Here is a tiny trained network, its code and every weight. The questions are about switching its units off for an input and a target symbol, where a switched-off unit gives its printed mean instead of its output.

import numpy as np


def w(rows, s, z=0):
    codes = np.array(rows[::2]) - 128.0
    scale = np.full(codes.shape[1], s)
    scale[-1] = z or s
    return codes * scale


def norm(h):
    return h / np.sqrt((h * h).mean(-1, keepdims=True) + 1e-5)


def f(y):
    return y / 2 * (1 + np.tanh(0.7978845608 * (y + 0.044715 * y**3)))


def softmax(a):
    e = np.exp(a - a.max(-1, keepdims=True))
    return e / e.sum(-1, keepdims=True)


def log_softmax(a):
    a = a - a.max(-1, keepdims=True)
    return a - np.log(np.exp(a).sum(-1, keepdims=True))


def net(x, mask):
    ids = ['ζηθλτω'.index(c) for c in x.split()]
    T = len(ids)
    res = E[ids] + P[:T]
    r = norm(res)
    for j in range(3):
        rows = slice(3 * j, 3 * j + 3)
        q, k, v = (r @ M[0][rows].T for M in (Q, K, V))
        z = softmax(np.where(np.tri(T) > 0, q @ k.T / 3**0.5, -1e9)) @ v
        o = O[0][rows]
        res = res + np.where(mask[j], z, o[:, -1]) @ o[:, :-1]
    y = f(norm(res) @ A[0][:, :-1].T + A[0][:, -1])
    res = res + np.where(mask[3:15], y, B[0][:, -1]) @ B[0][:, :-1]
    return log_softmax(norm(res)[-1] @ U[:, :-1].T + U[:, -1])


Q, K, V, O, A, B = {}, {}, {}, {}, {}, {}
E = w([
[161,163,121,189,72,48,178,98,4,250,188,98],'ζ',
[103,160,113,95,158,238,175,73,161,88,249,91],'η',
[140,7,111,144,241,97,96,105,18,133,151,157],'θ',
[75,149,40,9,129,136,66,130,132,244,61,170],'λ',
[197,46,132,166,131,202,184,191,170,191,98,112],'τ',
[113,151,232,93,82,64,71,134,149,81,94,117],'ω',
],0.0026)
P = w([
[169,146,252,184,140,248,118,64,97,174,111,150],'0',
[36,153,87,193,180,149,169,173,97,97,62,70],'1',
[99,64,140,147,82,152,139,62,103,145,125,113],'2',
[112,165,106,112,158,135,163,190,106,81,88,126],'3',
[142,90,146,114,112,109,110,76,134,153,147,105],'4',
[131,161,102,100,158,101,154,182,140,79,118,166],'5',
[170,107,133,98,117,76,77,85,157,168,172,116],'6',
[146,163,90,105,149,61,131,211,157,88,170,202],'7',
[201,113,120,76,121,59,46,98,141,162,186,113],'8',
],0.0032)
Q[0] = w([
[157,163,128,168,131,82,109,176,146,113,37,190],'head 1',
[110,196,105,155,164,141,157,185,132,85,108,154],'head 1',
[64,186,101,156,158,193,187,170,151,53,114,143],'head 1',
[186,59,158,163,73,113,79,140,128,207,46,123],'head 2',
[106,32,170,162,125,240,195,16,189,141,224,42],'head 2',
[137,207,148,50,105,73,40,134,173,124,150,114],'head 2',
[70,153,53,240,116,181,178,210,53,103,14,210],'head 3',
[63,94,14,235,231,199,183,152,2,213,82,141],'head 3',
[230,180,117,114,205,89,85,191,178,163,150,123],'head 3',
],0.0044)
K[0] = w([
[86,150,136,124,154,201,160,109,143,107,154,98],'head 1',
[108,146,166,122,115,204,157,122,157,118,72,135],'head 1',
[115,139,167,139,110,192,153,150,153,127,3,145],'head 1',
[144,58,98,139,85,133,145,146,156,184,80,97],'head 2',
[65,160,158,185,145,243,167,104,86,127,109,126],'head 2',
[110,109,70,43,101,123,151,122,225,124,177,104],'head 2',
[81,113,157,157,126,161,111,78,82,140,86,68],'head 3',
[57,118,149,157,112,135,121,106,129,95,61,40],'head 3',
[151,154,197,119,89,71,70,139,186,87,125,177],'head 3',
],0.0055)
V[0] = w([
[123,195,144,173,64,69,172,187,97,141,134,113],'head 1',
[118,86,116,145,197,82,103,162,108,20,100,195],'head 1',
[122,54,63,180,129,76,162,117,67,183,185,114],'head 1',
[168,100,215,216,97,109,122,197,149,90,14,116],'head 2',
[59,205,158,62,117,32,29,94,97,91,119,130],'head 2',
[114,178,141,149,139,141,125,79,184,24,247,90],'head 2',
[248,73,178,192,94,105,83,171,168,150,69,133],'head 3',
[68,87,4,149,139,140,154,178,98,205,62,95],'head 3',
[88,96,60,204,170,148,227,175,115,93,175,75],'head 3',
],0.0022)
O[0] = w([
[164,216,82,158,132,71,152,104,113,135,112,111,98],'head 1',
[91,94,132,108,196,92,139,185,99,75,120,136,74],'head 1',
[108,117,223,186,175,116,132,126,85,179,102,107,46],'head 1',
[179,137,147,88,46,64,67,175,75,97,193,171,203],'head 2',
[151,130,151,135,90,244,167,180,103,179,127,183,202],'head 2',
[136,165,131,142,180,145,252,157,144,76,139,93,166],'head 2',
[115,91,127,124,106,127,250,149,124,122,83,100,116],'head 3',
[190,177,128,55,186,112,155,171,167,163,131,170,3],'head 3',
[225,140,150,108,89,134,102,180,143,122,185,154,71],'head 3',
],0.003,0.0016)
A[0] = w([
[154,77,165,176,127,224,204,122,122,185,91,126,84],'neuron 1',
[131,166,154,145,110,119,118,249,164,82,85,134,82],'neuron 2',
[46,223,87,152,108,93,111,199,150,64,33,191,34],'neuron 3',
[158,112,55,166,134,181,137,252,190,157,54,154,5],'neuron 4',
[90,170,57,119,224,127,253,133,179,84,141,69,53],'neuron 5',
[146,110,148,116,66,96,88,122,96,134,117,145,146],'neuron 6',
[139,210,85,191,154,79,174,194,53,124,127,152,29],'neuron 7',
[161,115,36,179,229,137,218,223,127,62,76,157,35],'neuron 8',
[69,169,22,119,230,105,133,162,78,113,75,190,24],'neuron 9',
[116,245,76,84,170,165,148,203,146,113,138,178,93],'neuron 10',
[69,145,130,156,165,108,89,101,127,130,99,108,82],'neuron 11',
[58,108,164,154,74,106,114,58,104,64,55,117,62],'neuron 12',
],0.0044,0.0028)
B[0] = w([
[164,221,103,47,106,20,98,210,135,62,159,171,143],'neuron 1',
[98,104,165,152,207,138,121,107,33,151,158,157,234],'neuron 2',
[160,110,229,79,206,95,55,171,55,114,174,188,251],'neuron 3',
[207,237,143,150,50,13,184,147,72,218,99,128,149],'neuron 4',
[112,90,134,128,92,43,135,203,104,181,21,149,191],'neuron 5',
[96,129,58,158,187,134,201,155,126,125,98,125,242],'neuron 6',
[90,138,115,45,147,184,45,89,190,168,57,191,139],'neuron 7',
[109,189,129,212,139,227,136,2,104,121,175,81,184],'neuron 8',
[233,128,116,77,51,112,107,111,197,37,209,87,153],'neuron 9',
[87,40,118,164,77,111,182,150,174,95,82,61,216],'neuron 10',
[178,59,205,101,60,74,122,145,145,176,147,125,112],'neuron 11',
[101,60,88,166,138,107,220,181,166,142,88,69,217],'neuron 12',
],0.0036,0.0026)
U = w([
[81,169,72,67,143,177,84,99,168,198,42,201,111],'ζ',
[68,59,93,193,90,131,189,132,162,109,55,66,255],'η',
[146,143,120,128,144,214,107,57,180,62,253,90,175],'θ',
[218,135,104,41,50,31,120,203,163,100,142,143,52],'λ',
[185,229,150,213,104,93,165,98,55,205,122,120,27],'τ',
[90,71,204,120,213,127,104,177,52,104,134,190,114],'ω',
],0.0034,0.00095)

Each question gives the input, a string of symbols that net reads in full, and the target symbol t.
The units are the heads (3 rows each of Q, K, V and O) and the neurons (one row each of A and B). Each row of codes is followed by its name. A weight is (code - 128) times the scale printed after its matrix; where a second scale follows, it is the last column's (O, A, B and U).
mask holds one flag per unit, heads first, then neurons. A switched-off unit (its flag False) gives its mean, the last column of its rows in O or B, instead of its output. The means were averaged over made-up inputs and are rounded, as every weight is.
A unit's drop is (log p(t) with every unit on - log p(t) with that unit switched off) / (log p(t) with every unit on - log p(t) with every unit switched off).
The circuit of an input: a set's keep is (log p(t) with only the set's units on - log p(t) with every unit switched off) / (log p(t) with every unit on - log p(t) with every unit switched off). Starting from the 12 units with the biggest drops (on a tie, the unit counted first), units are removed one at a time, each time the one whose removal leaves the highest keep (on an exact tie, the one counted first), for as long as the keep stays at least 0.8.
units of the circuit, in order: the units of the circuit, biggest drop first
k most important neurons: the k neurons with the biggest drops, biggest first
which heads matter: for each layer, one digit per head in row order, 1 if its drop is at least 0.15 and else 0, layers parted by /
drop when u is switched off: that unit's drop, to one decimal
input τ τ η θ λ η η η τ, target θ: units of the circuit, in order : (neuron 5; neuron 12)
input λ η τ η ω ζ ω, target τ: 2 most important neurons : (neuron 10; neuron 3)
input ω τ ω τ ω, target λ: units of the circuit, in order : (head 3; head 2)
input η λ λ ω ω ω τ, target λ: which heads matter : 000
input ω ω τ, target λ: which heads matter : 001
input η τ η θ η, target ω: which heads matter : 111
input η η θ ω η η λ η, target η: which heads matter : 010
input ω η ω ω η θ ω ω ω, target η: most important neuron : (neuron 3)
input ω ω ω ω η ω ω η ω, target θ: which heads matter : 010
input θ θ ω ω η ω ω, target η: units of the circuit, in order : (head 3; neuron 12)
input λ τ η ζ ω η, target η: which heads matter : 000
input θ θ τ ω η ω ω ζ ω, target τ: which heads matter : 110
input ω λ ω, target ζ: 3 most important neurons : (neuron 3; neuron 10; neuron 6)
input ω τ ω τ, target τ: units of the circuit, in order : (neuron 4)
input ω ω θ λ η η ω λ ω, target ζ: which heads matter : 011
input ω η ω τ ω η η τ η, target λ: which heads matter : 011
input ω ζ ω ζ η ω ζ λ, target λ: 2 most important neurons : (neuron 9; neuron 4)
input η θ η, target ω: drop when neuron 4 is switched off : 0.2
input ω τ ω, target λ: drop when neuron 10 is switched off : 0.2
input η θ τ ω η τ η, target λ: drop when head 2 is switched off : 0.4
input η τ τ λ, target λ: drop when neuron 9 is switched off : 0.3
